Below is a small trained network, with its code and all its weights. Each question gives an input and a target symbol and asks what happens when units are switched off, that is, made to give their printed mean instead of their output.

import numpy as np


def w(rows, s, z=0):
    codes = np.array(rows[::2]) - 128.0
    scale = np.full(codes.shape[1], s)
    scale[-1] = z or s
    return codes * scale


def norm(h):
    return h / np.sqrt((h * h).mean(-1, keepdims=True) + 1e-5)


def f(y):
    return np.maximum(y, 0)


def softmax(a):
    e = np.exp(a - a.max(-1, keepdims=True))
    return e / e.sum(-1, keepdims=True)


def log_softmax(a):
    a = a - a.max(-1, keepdims=True)
    return a - np.log(np.exp(a).sum(-1, keepdims=True))


def net(x, mask):
    ids = ['Λγζξπστ'.index(c) for c in x.split()]
    T = len(ids)
    res = E[ids] + P[:T]
    u = 0
    for l in range(3):
        q, k, v = (norm(res) @ M[l].T for M in (Q, K, V))
        z = softmax(np.where(np.tri(T) > 0, q @ k.T / 2**0.5, -1e9)) @ v
        res = res + np.where(mask[u], z, O[l][:, -1]) @ O[l][:, :-1]
        u += 1
        y = f(norm(res) @ A[l][:, :-1].T + A[l][:, -1])
        res = res + np.where(mask[u : u + 8], y, B[l][:, -1]) @ B[l][:, :-1]
        u += 8
    return log_softmax(norm(res)[-1] @ U[:, :-1].T + U[:, -1])


Q, K, V, O, A, B = {}, {}, {}, {}, {}, {}
E = w([
[134,12,255,101,179,47],'Λ',
[149,159,172,151,137,154],'γ',
[191,131,174,139,134,163],'ζ',
[136,134,116,119,198,189],'ξ',
[227,108,116,135,184,115],'π',
[80,136,152,128,79,167],'σ',
[129,138,82,202,91,61],'τ',
],0.0096)
P = w([
[179,255,141,136,106,223],'0',
[146,185,130,123,125,190],'1',
[130,130,132,125,140,179],'2',
[96,86,165,121,171,164],'3',
[86,58,184,116,182,158],'4',
[69,44,202,95,202,139],'5',
],0.0043)
Q[0] = w([
[209,73,201,152,215,192],'L0H0',
[148,190,239,121,192,253],'L0H0',
],0.0055)
K[0] = w([
[2,13,175,155,102,72],'L0H0',
[64,12,173,91,142,26],'L0H0',
],0.0047)
V[0] = w([
[4,99,80,146,32,111],'L0H0',
[105,82,199,14,92,113],'L0H0',
],0.004)
O[0] = w([
[129,67,98,153,41,176,3],'L0H0',
[114,123,127,3,125,71,112],'L0H0',
],0.0055,0.004)
A[0] = w([
[186,147,169,77,57,135,26],'L0N0',
[123,109,131,152,160,3,217],'L0N1',
[147,79,99,231,99,189,2],'L0N2',
[64,155,37,39,177,158,108],'L0N3',
[112,204,6,118,46,157,171],'L0N4',
[23,178,131,33,88,144,60],'L0N5',
[152,110,152,120,149,171,243],'L0N6',
[97,70,158,124,129,123,171],'L0N7',
],0.0056,0.00093)
B[0] = w([
[174,52,120,78,165,65,150],'L0N0',
[86,97,122,255,156,177,193],'L0N1',
[192,101,45,244,130,213,169],'L0N2',
[246,132,205,190,71,194,172],'L0N3',
[153,191,39,181,173,124,151],'L0N4',
[100,181,211,48,55,157,175],'L0N5',
[179,194,40,67,79,96,253],'L0N6',
[193,143,112,133,185,188,181],'L0N7',
],0.0045,0.0036)
Q[1] = w([
[137,43,85,211,91,108],'L1H0',
[134,94,51,163,80,2],'L1H0',
],0.007)
K[1] = w([
[134,201,89,156,86,141],'L1H0',
[118,254,116,102,81,158],'L1H0',
],0.01)
V[1] = w([
[83,141,222,78,114,254],'L1H0',
[44,99,216,173,97,18],'L1H0',
],0.0041)
O[1] = w([
[53,216,112,49,108,201,181],'L1H0',
[139,79,254,171,150,207,2],'L1H0',
],0.0065,0.0038)
A[1] = w([
[140,64,216,97,89,107,239],'L1N0',
[134,140,199,147,112,181,105],'L1N1',
[128,74,158,145,1,210,232],'L1N2',
[198,129,124,139,128,112,172],'L1N3',
[160,115,34,120,59,169,252],'L1N4',
[77,161,92,187,161,190,225],'L1N5',
[64,139,79,80,106,149,29],'L1N6',
[141,158,88,160,114,97,133],'L1N7',
],0.0064,0.0018)
B[1] = w([
[255,110,143,102,136,112,202],'L1N0',
[121,115,94,128,43,177,177],'L1N1',
[208,229,211,178,162,28,175],'L1N2',
[71,117,118,189,157,84,204],'L1N3',
[64,48,199,132,70,55,244],'L1N4',
[184,70,104,189,116,135,255],'L1N5',
[176,83,98,72,79,160,170],'L1N6',
[116,74,161,114,107,127,206],'L1N7',
],0.0061,0.0038)
Q[2] = w([
[243,208,143,83,247,158],'L2H0',
[253,183,142,54,129,92],'L2H0',
],0.0074)
K[2] = w([
[254,50,134,73,177,159],'L2H0',
[179,47,188,66,107,214],'L2H0',
],0.0092)
V[2] = w([
[60,69,4,101,203,130],'L2H0',
[112,149,48,201,110,223],'L2H0',
],0.004)
O[2] = w([
[255,250,222,110,76,42,1],'L2H0',
[245,102,178,63,122,223,156],'L2H0',
],0.0057,0.0014)
A[2] = w([
[94,76,101,140,195,138,103],'L2N0',
[81,132,125,86,86,185,253],'L2N1',
[90,72,80,127,94,90,172],'L2N2',
[129,71,153,149,133,153,120],'L2N3',
[75,78,136,87,121,159,67],'L2N4',
[94,183,151,86,153,133,32],'L2N5',
[156,71,170,254,60,118,107],'L2N6',
[166,152,101,182,179,106,75],'L2N7',
],0.0094,0.0026)
B[2] = w([
[155,209,64,99,98,152,182],'L2N0',
[111,12,226,129,153,54,212],'L2N1',
[105,65,182,71,46,217,188],'L2N2',
[160,112,101,151,150,64,189],'L2N3',
[215,118,77,82,40,129,165],'L2N4',
[91,134,4,179,97,184,161],'L2N5',
[155,214,53,254,50,123,253],'L2N6',
[66,23,201,96,127,80,222],'L2N7',
],0.0055,0.0052)
U = w([
[104,171,224,136,98,128,3],'Λ',
[95,90,175,160,203,254,128],'γ',
[20,122,22,97,179,146,184],'ζ',
[211,216,98,37,129,141,177],'ξ',
[141,112,194,149,223,8,105],'π',
[73,51,132,44,4,132,118],'σ',
[168,109,72,240,68,117,133],'τ',
],0.0078,0.0018)

Each question gives the input, a string of symbols that net reads in full, and the target symbol t.
The units are the heads (2 rows each of Q, K, V and O) and the neurons (one row each of A and B). Each row of codes is followed by its name. A weight is (code - 128) times the scale printed after its matrix; where a second scale follows, it is the last column's (O, A, B and U).
mask holds one flag per unit, layer by layer, with each layer's heads first. A switched-off unit (its flag False) gives its mean, the last column of its rows in O or B, instead of its output. The means were averaged over made-up inputs and are rounded, as every weight is.
A unit's drop is (log p(t) with every unit on - log p(t) with that unit switched off) / (log p(t) with every unit on - log p(t) with every unit switched off).
The circuit of an input: a set's keep is (log p(t) with only the set's units on - log p(t) with every unit switched off) / (log p(t) with every unit on - log p(t) with every unit switched off). Starting from the 12 units with the biggest drops (on a tie, the unit counted first), units are removed one at a time, each time the one whose removal leaves the highest keep (on an exact tie, the one counted first), for as long as the keep stays at least 0.8.
circuit, biggest first: the units of the circuit, biggest drop first
unit that matters most: the unit with the biggest drop
k most important neurons: the k neurons with the biggest drops, biggest first
k most important neurons of layer l: the k neurons of layer l with the biggest drops, biggest first
drop of u: that unit's drop, to one decimal
input τ ξ π ξ, target π: circuit, biggest first : [L2H0, L2N7, L2N2]
input σ τ ξ σ, target τ: circuit, biggest first : [L2N6, L1N5]
input γ σ γ Λ π, target ζ: unit that matters most : L1N0
input Λ ζ ξ ξ σ, target Λ: circuit, biggest first : [L1N2, L1H0]
input τ π τ ξ σ π, target σ: circuit, biggest first : [L0H0, L2N2, L1N4]
input Λ ζ γ σ γ γ, target σ: 4 most important neurons : [L1N1, L2N4, L2N1, L1N5]
input ζ ζ σ γ ζ, target σ: 2 most important neurons : [L1N4, L2N2]
input ξ γ γ ξ ξ ξ, target ξ: circuit, biggest first : [L2H0, L1H0]
input γ Λ ξ, target γ: 2 most important neurons : [L0N3, L1N4]
input σ τ ξ τ ζ σ, target τ: 4 most important neurons : [L1N2, L0N6, L2N6, L0N7]
input τ γ γ γ, target γ: 2 most important neurons : [L1N4, L2N6]
input γ γ ζ ζ γ, target ζ: 2 most important neurons : [L2N5, L2N6]
input γ Λ ζ, target ξ: 2 most important neurons of layer 2 : [L2N0, L2N1]
input π ξ ζ, target π: 3 most important neurons : [L0N5, L2N6, L2N7]
input γ ζ σ γ γ, target σ: unit that matters most : L1H0
input π ζ ζ ξ Λ σ, target Λ: 2 most important neurons of layer 0 : [L0N5, L0N3]
input τ ζ ξ γ, target ξ: 2 most important neurons : [L1N3, L1N5]
input σ ξ γ σ π, target σ: 2 most important neurons : [L1N4, L2N2]
input ξ γ γ γ, target γ: 3 most important neurons of layer 0 : [L0N7, L0N2, L0N4]
input ζ ζ ξ γ π, target π: unit that matters most : L2H0
input σ Λ σ ζ, target ξ: drop of L0H0 : 1.0
input γ γ π ζ, target π: drop of L1N4 : 0.0
